Each row of numbers stands for one object and depends on some of the facts below. Use the named rows to name the rest.

Some facts about the objects:
η: is directly part of; Φ: is directly followed by; Σ: belongs to class; π: refers to; Λ: uses
j_250 {η=j_626, Φ=j_373, Σ=graklun, π=j_56}
j_874 {η=j_704, Φ=j_114, Σ=gaklor}
j_184 {η=j_704, Φ=j_780, Σ=brabor, π=j_964}
j_479 {η=j_405, Φ=j_962, Σ=brabor, Λ=j_183}
j_114 {η=j_704, Σ=gaklor}
j_304 {η=j_402, Σ=graklun, Λ=j_542}
j_327 {η=j_56, Φ=j_543, Σ=brabor}
j_933 {η=j_942, Σ=graklun, π=j_660}
j_127 {η=j_402, Φ=j_667, Σ=gaklor}
j_399 {η=j_425, Φ=j_781, Σ=gaklor, π=j_482}
j_346 {η=j_62, Φ=j_169, Σ=grekli}
j_11 {η=j_545, Σ=pusto}
j_79 {η=j_611, Φ=j_244, Σ=graklun}
j_740 {η=j_627, Σ=graklun}
j_196 {η=j_653, Φ=j_318, Σ=graklun, π=j_942, Λ=j_482}
j_34 {η=j_217, Φ=j_329, Σ=brabor, π=j_641}
j_52 {η=j_964, Φ=j_345, Σ=graklun}
j_194 {η=j_62, Φ=j_430, Σ=pusto}
j_203 {η=j_975, Φ=j_328, Σ=brabor}
j_387 {η=j_95, Φ=j_18, Σ=brabor, π=j_105}
j_770 {η=j_302, Φ=j_337, Σ=graklun}
j_646 {η=j_630, Σ=graklun, π=j_302}
j_93 {η=j_975, Φ=j_72, Σ=grikul, π=j_719}
j_372 {η=j_934, Φ=j_865, Σ=gaklor, π=j_443, Λ=j_402}
j_519 {η=j_611, Φ=j_595, Σ=pusto, π=j_540}
j_647 {η=j_611, Φ=j_79, Σ=gaklor}
j_800 {η=j_96, Σ=graklun, π=j_222}
j_781 {η=j_425, Φ=j_531, Σ=pusto, π=j_627, Λ=j_833}
j_16 {η=j_402, Φ=j_365, Σ=grekli, π=j_372, Λ=j_58}
j_641 {η=j_540, Σ=pusto, π=j_438}
j_347 {η=j_644, Σ=grekli, π=j_942}
j_929 {η=j_217, Φ=j_34, Σ=pusto, π=j_740, Λ=j_656}
j_562 {η=j_109, Σ=graklun, Λ=j_217}
j_780 {η=j_704, Φ=j_874, Σ=gaklor}
j_473 {η=j_942, Φ=j_933, Σ=graklun}
j_430 {η=j_62, Φ=j_346, Σ=pusto}
j_169 {η=j_62, Φ=j_362, Σ=grekli, Λ=j_964}
j_504 {η=j_361, Σ=grekli, π=j_58}
j_552 {η=j_185, Φ=j_719, Σ=gaklor, π=j_368, Λ=j_719}
j_777 {η=j_660, Φ=j_482, Σ=pusto, π=j_626}
j_401 {η=j_56, Σ=graklun, π=j_216}
j_616 {η=j_370, Σ=grekli}
j_688 {η=j_545, Φ=j_190, Σ=pusto, π=j_402}
j_121 {η=j_37, Σ=brabor, π=j_962}
j_328 {η=j_975, Σ=graklun, π=j_96}
j_226 {η=j_361, Φ=j_504, Σ=pusto}
j_310 {η=j_105, Σ=brabor, π=j_243}
j_33 {η=j_942, Φ=j_55, Σ=grikul}
j_902 {η=j_600, Φ=j_385, Σ=grikul, π=j_942}
j_318 {η=j_653, Φ=j_280, Σ=grikul}
j_482 {η=j_660, Σ=brabor}
j_674 {η=j_217, Φ=j_822, Σ=pusto}
j_224 {η=j_438, Φ=j_322, Σ=grekli}
j_237 {η=j_402, Φ=j_127, Σ=graklun, Λ=j_233}
j_248 {η=j_860, Σ=brabor, π=j_531}
j_602 {η=j_217, Φ=j_470, Σ=graklun, π=j_183}
j_329 {η=j_217, Φ=j_674, Σ=pusto, π=j_302}
j_719 {η=j_185, Σ=grekli}
j_838 {η=j_660, Φ=j_777, Σ=gaklor}
j_244 {η=j_611, Σ=pusto}
j_822 {η=j_217, Φ=j_602, Σ=grekli}
j_749 {η=j_370, Φ=j_984, Σ=graklun}
j_177 {η=j_405, Φ=j_479, Σ=graklun}
j_233 {η=j_368, Σ=pusto, π=j_368}
j_615 {η=j_56, Φ=j_327, Σ=brabor, Λ=j_58}
j_48 {η=j_425, Φ=j_399, Σ=graklun}
j_716 {η=j_370, Φ=j_83, Σ=graklun, π=j_867}
j_642 {η=j_833, Σ=grekli, π=j_942}
j_470 {η=j_217, Σ=grekli, π=j_934}
j_962 {η=j_405, Σ=grikul, π=j_531}
j_135 {η=j_425, Φ=j_48, Σ=brabor, Λ=j_851}
j_951 {η=j_370, Φ=j_749, Σ=gaklor}
j_607 {η=j_860, Φ=j_248, Σ=grekli, π=j_144, Λ=j_740}
j_894 {η=j_942, Φ=j_911, Σ=brabor, π=j_482}
j_385 {η=j_600, Σ=graklun}
j_828 {η=j_370, Φ=j_293, Σ=grekli, π=j_975}
j_984 {η=j_370, Φ=j_616, Σ=graklun, π=j_541}
j_557 {η=j_144, Σ=grekli, π=j_545}
j_331 {η=j_58, Φ=j_273, Σ=grekli, π=j_349}
j_380 {η=j_95, Σ=graklun, π=j_302}
j_366 {η=j_630, Φ=j_646, Σ=graklun, π=j_109, Λ=j_430}
j_667 {η=j_402, Φ=j_16, Σ=grekli, Λ=j_646}
j_961 {η=j_942, Φ=j_473, Σ=graklun, π=j_183}
j_851 {η=j_361, Φ=j_226, Σ=graklun, π=j_96}
j_579 {η=j_606, Σ=pusto, π=j_222, Λ=j_171}
j_349 {η=j_105, Φ=j_310, Σ=gaklor, π=j_704}
j_871 {η=j_964, Σ=graklun, π=j_783, Λ=j_867}
j_443 {η=j_833, Φ=j_642, Σ=gaklor, π=j_56}
j_362 {η=j_62, Σ=grekli, π=j_942, Λ=j_216}
j_322 {η=j_438, Σ=brabor, π=j_626}
j_3 {η=j_37, Φ=j_741, Σ=pusto, π=j_402}
j_531 {η=j_425, Φ=j_711, Σ=graklun, π=j_216}
j_543 {η=j_56, Φ=j_522, Σ=graklun}
j_682 {η=j_866, Φ=j_867, Σ=grekli, π=j_183}
j_869 {η=j_653, Φ=j_107, Σ=pusto}
j_541 {η=j_704, Φ=j_184, Σ=gaklor}
j_382 {η=j_37, Φ=j_3, Σ=grekli, π=j_600}
j_865 {η=j_934, Σ=graklun, π=j_62}
j_486 {η=j_545, Φ=j_783, Σ=graklun, π=j_183}
j_373 {η=j_626, Φ=j_222, Σ=graklun}
j_280 {η=j_653, Φ=j_869, Σ=gaklor, π=j_216}
j_190 {η=j_545, Φ=j_486, Σ=grikul}
j_913 {η=j_644, Φ=j_347, Σ=grekli}
j_345 {η=j_964, Φ=j_871, Σ=grekli}
j_243 {η=j_58, Φ=j_331, Σ=graklun}
j_72 {η=j_975, Φ=j_203, Σ=grekli, π=j_740}
j_57 {η=j_630, Φ=j_366, Σ=graklun, Λ=j_646}
j_222 {η=j_626, Σ=graklun, Λ=j_964}
j_384 {η=j_703, Σ=brabor, π=j_833, Λ=j_975}
j_183 {η=j_942, Φ=j_894, Σ=grekli}
j_911 {η=j_942, Φ=j_961, Σ=graklun}
j_711 {η=j_425, Σ=graklun, π=j_52, Λ=j_482}
j_783 {η=j_545, Φ=j_11, Σ=graklun, π=j_224}
j_273 {η=j_58, Σ=pusto, π=j_783}
j_595 {η=j_611, Φ=j_647, Σ=graklun, π=j_72, Λ=j_217}
j_107 {η=j_653, Σ=grekli}
j_293 {η=j_370, Φ=j_951, Σ=graklun, π=j_96}
j_18 {η=j_95, Φ=j_380, Σ=grikul, π=j_531}
j_522 {η=j_56, Φ=j_401, Σ=grekli, π=j_833, Λ=j_828}
j_55 {η=j_942, Φ=j_183, Σ=grikul, π=j_372}
j_83 {η=j_370, Φ=j_828, Σ=grekli, π=j_372}
j_867 {η=j_866, Σ=gaklor, Λ=j_866}
j_337 {η=j_302, Σ=grekli}
j_760 {η=j_216, Φ=j_870, Σ=graklun, π=j_627}
j_152 {η=j_542, Σ=graklun}
j_741 {η=j_37, Φ=j_121, Σ=graklun, π=j_519}
j_870 {η=j_216, Σ=gaklor}
j_63 {η=j_860, Φ=j_607, Σ=pusto, π=j_704}
j_365 {η=j_402, Φ=j_304, Σ=pusto}

Some rows with their names:
[-9  5  9 10 -1 12  0  6  0  6 -6  4 13 -7  1 14 16 -6 15  7 16  7 -2  5
  1 -1 -3  6 19  2 -1]: j_531
[ 16  -9 -10   0   3   6   6  -4  -2  -2   1  -4   2  -4  11  -9   0  -4
  -1   0   3   9   6  -1   5  -2  -3 -10 -11  -6   2]: j_217
[-16   6  10  -2  -2 -13  -3   5   6  -9   6   1   0  -1 -17   9   6  -5
  -1   3  -4  -5   0  -9  -7   1  -2  -1   3  10   0]: j_34
[  2   2  -3   9  -6   6  -1  -8   0  11 -11  -7   6  -2  13  10  11   5
   8  -4  -3   6   0   7   8   6   2   3  19  -7  -2]: j_984
[-10   4  19   6   4   7   1   8  -2  -4  -1   0   2   2  -5  12  -7  -1
   5   4   7   5  -9   2  -9  -4   7   8   7   4   5]: j_55
[-3  5 -5 -1 -2 -5  0  0 -4 -2 -1 -3 -4  3  0  0 -3  2 -2 -1 -3 -3  1 -2
 -7  3  1 -5 -7 -5 -3]: j_780
[  8 -13  -1  -2   1  -9   6  -9  -2  -3  -2   1   6  -7   2  -2   2  -5
  -7   1   0  -2   3   3   7  -3 -13  -1 -14   1   5]: j_402
[ -9   4  -7  -1  -5  -6   2  -1  -2  -3  -3  -1  -2   5   3   1  -1   8
   4  -4  -5  -1   5   3  -1   8   0 -12   1  -6  -6]: j_244
[  6   2   2  -6   1  -2  -5  -7  -6   1  -2   1  -2  -1  -2 -12   3  -6
  -9   2   1 -13  -1   1  -2  -6  -3   3  -6   3   3]: j_237
[  3 -23  10 -10  12 -14  -5 -11  25   4   9 -11  -4  -2 -21   0 -24  -1
 -19 -13 -10   3  -1   2   0  -4   6  15  40  13   2]: j_902
[ 15  -4  -5   1   2   5   2  -3  -4   5   2   1   1  -2  11  -6  -1  -1
   1   0   2   5   2   0   8  -1   1  -2 -11  -4  -1]: j_627
[ -5   9  -7   2  -5  -8   2  -2  -5   0   0  -6  -4   2   5   3   3   5
   3  -4  -8   2   6  -2  -3   9   6 -11  -3  -7  -6]: j_11
[ 20  12  -1  -3   3  21 -11  -5  -4  -6   0 -10  -6   8  11 -25   0  -9
  -4   7   6   1   4  -7  -4  -9   4 -13   4  -5   7]: j_57
[ -4   0  -5  -3   0   1   0   8   1  -6   2   1  -6   6  -4  -7  -6   4
  -1  -1  -4  -3  -2  -3  -6  -1   3  -4 -13  -1   0]: j_913
[  0 -21  -2  -8   6  -4  -1  -3  29   8  10  -3  -8   3 -18  -1 -27   8
 -11 -16 -12  12   2  -2   5   1  11   8  47  10  -1]: j_642
[ 11 -10  -6  -2   3   6   4  -2  -1   2   0   4   2   0   9  -9  -4   3
   0   0   3   2   2   6  11  -2  -4  -3  -7  -5   0]: j_611
[-10   4   4   2   1   3  -2   9   5  -2   3   1   0   0  -8   8   1  -3
   4   2   3   3  -3  -6  -7  -1   1   4   5   4   0]: j_72
[ -1   2  -5  -3   1   0  -1   5  -3  -3   2  -1  -6   3  -3  -5  -4   0
  -5   0  -2  -4  -2  -4 -10  -1   3  -1 -14  -2   0]: j_541
[ -2   6   1   0  -7 -15  -7 -10  -2  -5  -8  -9   1   3   2   8   7   5
  -4  -2 -13 -10  -2   2   1   6  -7  -1  -2  -6   0]: j_951

Name these rows:
No name comes twice in this set of rows, the named rows included.
[  4  16  -1  -5   0  11 -12  -2   1 -16   0  -9  -6  15   6 -15  -3   0
   1   6   1  -2   6  -5  -1  -1   0 -23  12  -8   1] -> j_667
[ -6   9  -1   2 -11 -21  -6 -15  -4  -3 -11 -11   4   4   7  15  10   8
   1  -3 -14  -9   4   5   5  15  -8  -8   9  -9  -4] -> j_616
[-9  0  1  7 -2  9  3  2  2  5 -8  3  9 -5  4  6 12  1 15  1 11  5  3 10
  7  2 -3 -3 21 -2 -5] -> j_602
[  0  -8  -2  -3  -2  -7   5  -8  -4  -3  -6  -2   3  -6  -1  -3   5  -5
  -8  -1  -2  -4   2   3  -3  -2 -11   0  -9   1   7] -> j_740
[ -2 -11   7  -8   2 -22  -7 -19  24   8   6  -8  -4   1 -16   8 -18   3
 -13 -13 -14   2   8   1  10   8   6   5  60  10  -5] -> j_362
[  4  -7  -1   2   4  22   3   0   8 -12  -8  -5   7   1   3  -8   4  -6
   5   6   9  13   4  -1  -3  -8 -10 -12  16  -1  12] -> j_646
[-18   4   0  -2  -7 -28   4   2  -3   2   4   6  -3  -2 -14  15   3   6
  -4  -5 -13 -13  -2  -1  -4   9   2   7 -18   5  -6] -> j_482
[-12   2  12   1  -6 -12   9  -2  -6 -13  -5   1   1   1  -7  11  -1  -1
  -3   2  -5  -3  -1  -3 -10   2  -6  -2  -9   5  10] -> j_183
[ -2   4   5   1  -9 -13   7 -20 -13   0 -14  -1   2   1  10   5  -1   3
  -3  -1  -3  -6   8   9   4   7  -8  -6  12  -4   3] -> j_473
[-12  10  -2   6  -5  -8   2  -2   0   3  -2  -5   3  -2   2  14   9   4
  11  -3  -2   7   8   2   1  11   5 -10  16  -4 -10] -> j_470
[ -5  13   2   6  -4  -4  -3  -2  -9  27  -1   7   1  -5   7   8   9   6
  12  -5   3  -4   0  10  11   9  16  12  19  -1 -16] -> j_711
[ 8 10  6  2  2 18 -9  1 -1  6  3 -2 -1  1  4 -9  6 -6  5  5  8  2 -1 -2
  1 -6  9  2 17  2  1] -> j_595

The same objects again, as new rows of numbers:
Known rows:
[-13 -41   5  -9  -4   1  22 -11  37   8  11  10  52  -2]: j_121
[  0  12   3  -8  -5 -11   4   0 -11 -16   2  28  -3 -10]: j_52
[ -2   3   4  -8  -5  15  -4  -1   2  -2  -5  25 -10   1]: j_851
[ 44  15   5  -9 -17  -7   7 -10   9 -31   2  13  15  -7]: j_372
[ 10 -11   3 -11   3 -22  13  -2  -5  -9  -5  -1  18  -2]: j_109
[ 10 -13   3 -10   3 -10   9  -4   2  -5  -6  -3  14   3]: j_653
[11 -7  0 -9  3 -2 18 -1  7 -6 -4 -2  5 -4]: j_72
[  7 -17   4  -9   1  -7   9  -3   0  -7  -1  -5   6   0]: j_641
[ 11 -10   3 -11   3 -28  15  -1  -9 -12  -5  -1  18  -4]: j_627
[ 10 -17   6  -8   0  -5  19  -5  -1  -2  -3   5   0  -3]: j_647
[ -1  22  -2  -9  -8 -34   7  -9 -17  -5  11  12 -13 -10]: j_222
[ 43  20   0  -5 -12  12  -7  -5  36  -8   4 -10  27   0]: j_55
[  8  -8   8  -9   1 -12  13  -4   2   7   6 -11   9  -1]: j_11
[ 10 -13   3 -10   3  -9  10  -4   2  -4  -6  -2  14   3]: j_611
[ 0 10  4 -6 -4 -1  0 -3 -5 -6  4 23 -4 -4]: j_385
[  4  10  10   3   7   4   2  -2  -9 -18  17  27  10  -1]: j_562
[ 11  -3   3  -6   6   4  16  -7  11   7   5 -10   5   2]: j_522
[-10  20   3   0   7  31  -5 -11 -13  -6  -5   6 -16  -6]: j_196
[ 13 -16   1  -8   1 -27  21   7  -9  -3  -5  -4  13 -15]: j_183

Which object is each row?
No name comes twice in this set of rows, the named rows included.
[ 30  32   5  -7 -19  17 -17  -8  16 -16   6  26   6   2] -> j_250
[ 0  9  6 -5 -3  7 -2 -4 -1  5  6 17 -6  2] -> j_741
[  5 -11   5  -9   2   6   8  -5  12   1  -1  -6  -3   2] -> j_329
[  9   3  -4 -10   0 -19  19 -12   6   8   7 -17  -3  -2] -> j_169
[-12 -33  -3  -9  -2   9  26  -8  45   1   9  16  58  -4] -> j_18
[  6 -14   4 -12  -2  -3  11   0   6  -6  -7   1   4  -3] -> j_430
[-18 -22   7  -9 -11 -19  21  -8   9   9  25  42  54 -13] -> j_531
[ 8 -9 -1 -7  5 15 13 -3 15 -5 -9 -1 -4  2] -> j_682
[ 10 -18   4 -11  -2 -14  22  -1  -7 -11  -6  10   2  -8] -> j_867
[10 -8  0 -8  4  9 15 -3 13 -1 -5 -3  2  1] -> j_331
[  2  17   9  -5  -1 -12   3  -6 -10  14  20   8   3  -2] -> j_304
[  6  -8   4  -9   2  -9  11  -2   9  -5  -1 -11   8  -3] -> j_203
[ 0 11  6 -7 -4 -3  2 -3 -6 -1  7 19 -2 -4] -> j_543

